Below are the code and all the weights of a small trained network. Each question names an input and a class and asks about switching units off, where a switched-off unit gives its printed mean instead of its output.

import numpy as np


def w(rows, s, z=0):
    codes = np.array(rows[::2]) - 128.0
    scale = np.full(codes.shape[1], s)
    scale[-1] = z or s
    return codes * scale


def f(y):
    return y / 2 * (1 + np.tanh(0.7978845608 * (y + 0.044715 * y**3)))


def log_softmax(a):
    a = a - a.max(-1, keepdims=True)
    return a - np.log(np.exp(a).sum(-1, keepdims=True))


def net(x, mask):
    res = np.array(x, float).reshape(1, 6) / 4 @ E
    y = f(res @ A[0][:, :-1].T + A[0][:, -1])
    res = res + np.where(mask, y, B[0][:, -1]) @ B[0][:, :-1]
    return log_softmax(res[-1] @ U[:, :-1].T + U[:, -1])


A, B = {}, {}
E = w([
[52,159,166,70],'x0',
[74,140,125,187],'x1',
[46,57,133,47],'x2',
[199,53,174,37],'x3',
[151,109,254,156],'x4',
[177,192,184,127],'x5',
],0.0082)
A[0] = w([
[107,205,117,168,60],'n1',
[116,152,107,128,58],'n2',
[159,107,148,43,62],'n3',
[131,152,122,120,37],'n4',
[145,100,194,212,41],'n5',
[153,121,75,156,2],'n6',
[46,114,121,110,58],'n7',
[70,252,69,132,37],'n8',
[136,91,137,102,50],'n9',
[118,130,147,155,91],'n10',
[99,116,131,195,119],'n11',
[168,91,136,31,96],'n12',
[199,172,202,55,60],'n13',
[9,61,125,55,31],'n14',
[157,46,29,127,58],'n15',
[150,85,78,136,57],'n16',
[125,148,109,126,59],'n17',
[146,115,181,181,135],'n18',
],0.016,0.0056)
B[0] = w([
[171,73,103,174,210],'n1',
[115,114,96,151,135],'n2',
[161,118,167,59,200],'n3',
[147,122,83,104,119],'n4',
[132,193,189,120,207],'n5',
[142,189,108,154,149],'n6',
[56,120,159,176,186],'n7',
[143,5,80,233,249],'n8',
[135,128,123,79,146],'n9',
[142,160,133,136,138],'n10',
[107,178,159,208,187],'n11',
[165,62,107,46,229],'n12',
[200,33,164,131,231],'n13',
[1,148,195,136,254],'n14',
[133,221,42,72,217],'n15',
[145,183,90,106,157],'n16',
[122,126,100,137,128],'n17',
[137,184,175,133,203],'n18',
],0.027,0.0097)
U = w([
[135,236,51,158,118],'0',
[174,160,196,172,254],'1',
[131,123,92,214,152],'2',
[107,175,79,56,101],'3',
[3,149,160,127,86],'4',
[188,210,212,201,79],'5',
[173,111,197,80,101],'6',
],0.0073,0.0088)

Each question gives the input, the list of numbers given to net, and the class t.
The units are the neurons (one row each of A and B). Each row of codes is followed by its name. A weight is (code - 128) times the scale printed after its matrix; where a second scale follows, it is the last column's (A, B and U).
mask holds one flag per neuron, in row order. A switched-off neuron (its flag False) gives its mean, the last column of its row in B, instead of its output. The means were averaged over made-up inputs and are rounded, as every weight is.
A unit's drop is (log p(t) with every unit on - log p(t) with that unit switched off) / (log p(t) with every unit on - log p(t) with every unit switched off).
The circuit of an input: a set's keep is (log p(t) with only the set's units on - log p(t) with every unit switched off) / (log p(t) with every unit on - log p(t) with every unit switched off). Starting from the 12 units with the biggest drops (on a tie, the unit counted first), units are removed one at a time, each time the one whose removal leaves the highest keep (on an exact tie, the one counted first), for as long as the keep stays at least 0.8.
circuit, biggest first: the units of the circuit, biggest drop first
most important unit: the unit with the biggest drop
k most important neurons: the k neurons with the biggest drops, biggest first
drop when u is switched off: that unit's drop, to one decimal
input [-4,-3,0,-4,-8,-8], class 0: most important unit	n15
input [-1,8,-6,-3,0,7], class 2: 3 most important neurons	[n8; n1; n3]
input [-2,4,-6,6,5,-1], class 5: circuit, biggest first	[n5; n18]
input [-1,-3,6,5,-5,-1], class 3: 2 most important neurons	[n15; n12]
input [3,2,-4,3,-1,1], class 6: 2 most important neurons	[n8; n11]
input [-2,-4,4,3,2,-8], class 3: 2 most important neurons	[n15; n12]
input [5,1,3,5,3,-2], class 4: 2 most important neurons	[n14; n7]
input [0,3,5,2,-7,8], class 4: 3 most important neurons	[n13; n1; n15]
input [-8,3,-2,-3,1,-2], class 5: 2 most important neurons	[n11; n5]
input [8,-1,-6,3,-1,-3], class 6: 3 most important neurons	[n8; n11; n14]
input [0,0,-7,6,5,0], class 6: 2 most important neurons	[n13; n11]
input [2,-1,-7,0,-8,-6], class 0: 2 most important neurons	[n15; n13]
input [-6,-5,-7,-8,0,2], class 2: drop when n1 is switched off	0.3
input [-2,-5,6,-1,5,-6], class 4: most important unit	n14
input [-3,8,8,5,-3,3], class 4: drop when n14 is switched off	0.5
input [-6,3,4,-5,-1,-6], class 0: drop when n15 is switched off	0.7
